Here is a tiny trained network, its code and every weight. The questions are about switching its units off for an input and a target symbol, where a switched-off unit gives its printed mean instead of its output.

import numpy as np


def w(rows, s, z=0):
    codes = np.array(rows[::2]) - 128.0
    scale = np.full(codes.shape[1], s)
    scale[-1] = z or s
    return codes * scale


def norm(h):
    return h / np.sqrt((h * h).mean(-1, keepdims=True) + 1e-5)


def f(y):
    return y / 2 * (1 + np.tanh(0.7978845608 * (y + 0.044715 * y**3)))


def softmax(a):
    e = np.exp(a - a.max(-1, keepdims=True))
    return e / e.sum(-1, keepdims=True)


def log_softmax(a):
    a = a - a.max(-1, keepdims=True)
    return a - np.log(np.exp(a).sum(-1, keepdims=True))


def net(x, mask):
    ids = ['ΓΛαβεηθμξπτφψ'.index(c) for c in x.split()]
    T = len(ids)
    res = E[ids] + P[:T]
    u = 0
    for l in range(2):
        r = norm(res)
        for j in range(2):
            rows = slice(2 * j, 2 * j + 2)
            q, k, v = (r @ M[l][rows].T for M in (Q, K, V))
            z = softmax(np.where(np.tri(T) > 0, q @ k.T / 2**0.5, -1e9)) @ v
            o = O[l][rows]
            res = res + np.where(mask[u + j], z, o[:, -1]) @ o[:, :-1]
        u += 2
        y = f(norm(res) @ A[l][:, :-1].T + A[l][:, -1])
        res = res + np.where(mask[u : u + 4], y, B[l][:, -1]) @ B[l][:, :-1]
        u += 4
    return log_softmax(norm(res)[-1] @ U[:, :-1].T + U[:, -1])


Q, K, V, O, A, B = {}, {}, {}, {}, {}, {}
E = w([
[44,112,130],'Γ',
[86,124,76],'Λ',
[122,126,139],'α',
[122,134,125],'β',
[121,125,129],'ε',
[121,143,129],'η',
[122,132,126],'θ',
[192,132,78],'μ',
[5,87,197],'ξ',
[121,133,128],'π',
[120,135,125],'τ',
[130,98,235],'φ',
[54,124,115],'ψ',
],0.021)
P = w([
[90,95,72],'0',
[121,51,247],'1',
[174,72,79],'2',
[105,209,107],'3',
[162,51,121],'4',
[111,193,133],'5',
[155,46,132],'6',
[118,186,156],'7',
[147,40,138],'8',
[131,182,180],'9',
[140,31,145],'10',
[150,183,172],'11',
],0.015)
Q[0] = w([
[6,190,153],'0.h1',
[122,115,180],'0.h1',
[83,129,118],'0.h2',
[100,99,99],'0.h2',
],0.023)
K[0] = w([
[2,88,74],'0.h1',
[102,141,177],'0.h1',
[99,69,117],'0.h2',
[91,164,176],'0.h2',
],0.017)
V[0] = w([
[76,144,49],'0.h1',
[35,43,150],'0.h1',
[64,68,215],'0.h2',
[2,92,57],'0.h2',
],0.0071)
O[0] = w([
[87,195,113,181],'0.h1',
[80,129,190,251],'0.h1',
[104,107,215,151],'0.h2',
[2,178,115,227],'0.h2',
],0.0097,0.0018)
A[0] = w([
[101,131,193,244],'0.n1',
[128,252,199,254],'0.n2',
[207,183,198,51],'0.n3',
[62,37,112,5],'0.n4',
],0.019,0.0038)
B[0] = w([
[137,218,188,217],'0.n1',
[171,176,250,244],'0.n2',
[166,208,63,153],'0.n3',
[20,103,112,179],'0.n4',
],0.023,0.011)
Q[1] = w([
[167,12,227],'1.h1',
[180,182,35],'1.h1',
[155,109,109],'1.h2',
[105,105,6],'1.h2',
],0.011)
K[1] = w([
[156,55,253],'1.h1',
[169,148,82],'1.h1',
[170,101,149],'1.h2',
[161,113,95],'1.h2',
],0.015)
V[1] = w([
[126,104,105],'1.h1',
[252,101,95],'1.h1',
[213,70,81],'1.h2',
[153,149,91],'1.h2',
],0.015)
O[1] = w([
[116,155,138,89],'1.h1',
[59,90,246,24],'1.h1',
[158,224,7,2],'1.h2',
[112,151,97,97],'1.h2',
],0.011,0.0075)
A[1] = w([
[117,67,3,180],'1.n1',
[27,178,193,2],'1.n2',
[225,156,159,91],'1.n3',
[164,19,231,114],'1.n4',
],0.014,0.0055)
B[1] = w([
[189,46,214,255],'1.n1',
[179,109,2,218],'1.n2',
[74,138,150,216],'1.n3',
[131,114,248,239],'1.n4',
],0.023,0.0062)
U = w([
[119,126,255,71],'Γ',
[98,212,159,219],'Λ',
[235,193,121,156],'α',
[86,50,127,140],'β',
[44,109,149,100],'ε',
[148,127,108,129],'η',
[147,124,110,108],'θ',
[250,49,135,88],'μ',
[153,131,103,141],'ξ',
[87,112,100,254],'π',
[80,118,108,204],'τ',
[150,126,113,87],'φ',
[134,128,117,99],'ψ',
],0.017,0.0045)

Each question gives the input, a string of symbols that net reads in full, and the target symbol t.
The units are the heads (2 rows each of Q, K, V and O) and the neurons (one row each of A and B). Each row of codes is followed by its name. A weight is (code - 128) times the scale printed after its matrix; where a second scale follows, it is the last column's (O, A, B and U).
mask holds one flag per unit, layer by layer, with each layer's heads first. A switched-off unit (its flag False) gives its mean, the last column of its rows in O or B, instead of its output. The means were averaged over made-up inputs and are rounded, as every weight is.
A unit's drop is (log p(t) with every unit on - log p(t) with that unit switched off) / (log p(t) with every unit on - log p(t) with every unit switched off).
The circuit of an input: a set's keep is (log p(t) with only the set's units on - log p(t) with every unit switched off) / (log p(t) with every unit on - log p(t) with every unit switched off). Starting from all 12 units, units are removed one at a time, each time the one whose removal leaves the highest keep (on an exact tie, the one counted first), for as long as the keep stays at least 0.8.
units of the circuit, in order: the units of the circuit, biggest drop first
most important unit: the unit with the biggest drop
k most important neurons: the k neurons with the biggest drops, biggest first
top k neurons in layer l: the k neurons of layer l with the biggest drops, biggest first
heads that matter: for each layer, one digit per head in row order, 1 if its drop is at least 0.15 and else 0, layers parted by /
input μ θ μ μ, target α: most important unit : 1.h2
input α β μ β α α τ, target μ: units of the circuit, in order : [0.n2; 0.h1; 0.n1]
input α Λ μ ψ θ α α μ β Λ θ, target β: heads that matter : 01 / 00
input ξ Γ μ β ξ α Λ α η, target β: heads that matter : 10 / 00
input μ ψ ξ μ ψ π ξ π τ, target μ: units of the circuit, in order : [0.h1; 0.n1]
input ξ π π β ε α Λ μ μ μ π, target μ: 3 most important neurons : [0.n2; 1.n1; 0.n1]
input μ β Λ π μ μ μ μ α α φ φ, target Λ: 3 most important neurons : [0.n3; 1.n1; 0.n1]
input α μ μ α θ, target μ: units of the circuit, in order : [0.n2; 1.h2; 0.n1]
input ψ Λ α, target β: units of the circuit, in order : [0.n4; 0.n2]
input π μ α μ, target Λ: top 2 neurons in layer 1 : [1.n1; 1.n2]
input φ ξ ξ β ψ ξ Λ, target β: 2 most important neurons : [0.n4; 0.n2]
input Λ ψ μ μ ψ α μ, target μ: units of the circuit, in order : [0.n1; 0.n2]
input τ π α τ μ α μ π Λ μ ξ, target ε: units of the circuit, in order : [0.n4; 0.n2]
input α α α α Λ θ μ φ μ α φ μ, target α: 4 most important neurons : [0.n3; 0.n2; 0.n1; 1.n4]
input Γ Λ β, target β: most important unit : 0.h2
input π μ α, target μ: 2 most important neurons : [0.n2; 0.n1]
input β α μ μ Λ π μ μ β, target μ: 2 most important neurons : [0.n1; 0.n2]
input β Λ φ μ μ, target μ: 3 most important neurons : [0.n1; 0.n2; 1.n4]
input μ μ α ξ φ Γ θ μ μ μ η, target μ: top 3 neurons in layer 1 : [1.n1; 1.n3; 1.n4]
input Λ μ α μ ε, target μ: heads that matter : 01 / 01
input φ φ φ π μ ε μ Λ ψ η Λ, target β: 2 most important neurons : [0.n4; 1.n1]
input Λ π β, target β: top neuron in layer 1 : [1.n4]
input Γ Γ μ μ, target Λ: 4 most important neurons : [0.n4; 0.n2; 0.n1; 1.n2]
input Λ μ φ α β μ Λ Λ μ μ ε, target μ: 2 most important neurons : [1.n1; 0.n2]
